Here is a tiny trained network, its code and every weight. The questions are about switching its units off for an input and a class, where a switched-off unit gives its printed mean instead of its output.

import numpy as np


def w(rows, s, z=0):
    codes = np.array(rows[::2]) - 128.0
    scale = np.full(codes.shape[1], s)
    scale[-1] = z or s
    return codes * scale


def norm(h):
    return h / np.sqrt((h * h).mean(-1, keepdims=True) + 1e-5)


def f(y):
    return np.maximum(y, 0)


def log_softmax(a):
    a = a - a.max(-1, keepdims=True)
    return a - np.log(np.exp(a).sum(-1, keepdims=True))


def net(x, mask):
    res = np.array(x, float).reshape(1, 8) / 4 @ E
    u = 0
    for l in range(4):
        y = f(norm(res) @ A[l][:, :-1].T + A[l][:, -1])
        res = res + np.where(mask[u : u + 3], y, B[l][:, -1]) @ B[l][:, :-1]
        u += 3
    return log_softmax(norm(res)[-1] @ U[:, :-1].T + U[:, -1])


A, B = {}, {}
E = w([
[170,192,172,68,111,130,134,159,93],'x0',
[2,161,90,81,252,195,246,119,226],'x1',
[202,61,99,165,102,247,215,29,137],'x2',
[122,126,119,123,118,140,119,131,128],'x3',
[121,119,129,128,128,125,129,120,133],'x4',
[128,129,151,118,121,121,136,124,133],'x5',
[183,21,211,123,191,173,81,209,164],'x6',
[134,129,127,128,134,131,129,130,121],'x7',
],0.0064)
A[0] = w([
[194,103,200,117,149,162,7,149,254,67],'L0N1',
[165,198,163,46,92,160,177,181,101,189],'L0N2',
[201,130,187,211,7,85,36,130,49,4],'L0N3',
],0.0053,0.0025)
B[0] = w([
[202,127,82,201,195,60,213,109,223,196],'L0N1',
[122,127,80,255,134,197,182,197,171,193],'L0N2',
[53,201,140,89,208,179,18,52,157,254],'L0N3',
],0.0085,0.0057)
A[1] = w([
[177,197,203,117,112,164,170,203,59,83],'L1N1',
[92,152,107,99,165,57,117,169,140,136],'L1N2',
[136,138,191,1,148,38,66,193,107,1],'L1N3',
],0.0076,0.00078)
B[1] = w([
[46,191,189,178,94,83,122,143,90,160],'L1N1',
[169,104,71,173,124,245,187,105,44,254],'L1N2',
[180,44,160,133,126,169,208,71,119,202],'L1N3',
],0.011,0.0042)
A[2] = w([
[151,187,65,202,175,167,188,28,173,193],'L2N1',
[112,245,2,64,12,29,161,71,91,141],'L2N2',
[148,81,52,178,122,105,136,127,99,5],'L2N3',
],0.0066,0.0027)
B[2] = w([
[93,80,205,140,65,118,139,199,88,254],'L2N1',
[170,24,65,158,218,53,190,193,255,176],'L2N2',
[20,115,162,205,153,152,165,143,99,139],'L2N3',
],0.0086,0.013)
A[3] = w([
[2,115,188,144,150,169,110,177,148,224],'L3N1',
[141,98,130,121,118,167,176,85,53,4],'L3N2',
[33,180,117,50,230,200,228,106,165,85],'L3N3',
],0.0082,0.0028)
B[3] = w([
[68,149,128,209,80,96,54,159,150,248],'L3N1',
[87,106,122,205,82,209,114,133,32,150],'L3N2',
[247,142,123,26,140,96,73,53,93,193],'L3N3',
],0.014,0.011)
U = w([
[183,163,125,80,148,96,64,13,112,136],'0',
[85,172,139,148,112,105,128,147,141,171],'1',
[159,107,92,122,248,110,193,138,197,161],'2',
[89,127,148,121,107,108,124,148,121,171],'3',
[91,134,135,136,112,123,120,143,126,110],'4',
[126,101,126,123,73,204,185,97,96,1],'5',
[87,142,142,119,109,112,121,142,142,178],'6',
[87,146,148,126,122,112,125,134,153,89],'7',
],0.014,0.0038)

Each question gives the input, the list of numbers given to net, and the class t.
The units are the neurons (one row each of A and B). Each row of codes is followed by its name. A weight is (code - 128) times the scale printed after its matrix; where a second scale follows, it is the last column's (A, B and U).
mask holds one flag per neuron, layer by layer. A switched-off neuron (its flag False) gives its mean, the last column of its row in B, instead of its output. The means were averaged over made-up inputs and are rounded, as every weight is.
A unit's drop is (log p(t) with every unit on - log p(t) with that unit switched off) / (log p(t) with every unit on - log p(t) with every unit switched off).
The circuit of an input: a set's keep is (log p(t) with only the set's units on - log p(t) with every unit switched off) / (log p(t) with every unit on - log p(t) with every unit switched off). Starting from all 12 units, units are removed one at a time, each time the one whose removal leaves the highest keep (on an exact tie, the one counted first), for as long as the keep stays at least 0.8.
circuit, biggest first: the units of the circuit, biggest drop first
most important unit: the unit with the biggest drop
top k neurons: the k neurons with the biggest drops, biggest first
top k neurons in layer l: the k neurons of layer l with the biggest drops, biggest first
input [-1,2,-7,5,-4,-8,-8,7], class 2: most important unit -> L2N2
input [-3,-4,-8,-1,1,0,3,0], class 5: circuit, biggest first -> L1N3, L1N2
input [-5,7,7,-2,-4,-1,0,-1], class 0: top 3 neurons -> L3N3, L1N2, L0N2
input [8,3,7,3,0,-3,5,3], class 1: top 3 neurons -> L1N1, L1N2, L1N3
input [2,-5,-4,1,1,3,6,-5], class 2: top 2 neurons -> L0N1, L3N1
input [8,0,8,-3,7,2,-5,2], class 1: top 4 neurons -> L1N1, L1N2, L0N2, L1N3
input [-1,8,8,-5,2,-2,3,-2], class 0: top 2 neurons -> L3N3, L1N2
input [-1,-3,0,-5,-2,8,8,0], class 2: top 3 neurons -> L3N1, L0N1, L2N1
input [-4,-4,-8,-6,2,-6,6,5], class 5: top 2 neurons in layer 3 -> L3N1, L3N2
input [-1,-8,0,8,-4,5,0,-8], class 0: top 2 neurons -> L2N1, L3N1
input [-4,-5,7,-1,0,3,-7,5], class 2: circuit, biggest first -> L2N2, L1N2, L3N1
input [3,0,6,4,-2,6,8,0], class 2: top 3 neurons -> L0N1, L1N2, L3N1
input [-4,-5,-8,4,6,5,-3,-7], class 5: circuit, biggest first -> L1N3, L1N2, L3N1
input [4,-7,5,3,0,-1,-3,-1], class 0: most important unit -> L0N3
input [-5,7,7,6,5,-6,-4,3], class 0: top 4 neurons -> L3N3, L1N2, L0N2, L1N3
input [-6,-7,-6,3,5,-5,-5,-5], class 0: circuit, biggest first -> L2N1, L3N1
input [6,-7,6,5,0,3,7,-4], class 0: top 2 neurons in layer 3 -> L3N1, L3N2
input [5,-5,3,0,-8,5,-8,4], class 2: top 2 neurons -> L2N2, L3N1
input [-6,-7,3,-5,-6,1,-4,1], class 0: top 2 neurons -> L0N3, L0N2
input [-3,-6,0,-4,-2,3,7,2], class 2: top 2 neurons in layer 0 -> L0N1, L0N2
input [-1,-7,8,6,-7,4,8,-8], class 2: circuit, biggest first -> L0N1, L3N1
input [-1,0,-2,3,-3,5,5,1], class 2: top 2 neurons -> L0N1, L0N3
input [2,3,-5,2,-3,2,-8,-1], class 2: circuit, biggest first -> L2N2
input [-5,1,-1,-1,6,-5,8,2], class 2: top 3 neurons -> L0N1, L0N3, L2N1
input [5,-5,-8,6,5,0,-8,1], class 2: top 2 neurons in layer 2 -> L2N2, L2N1
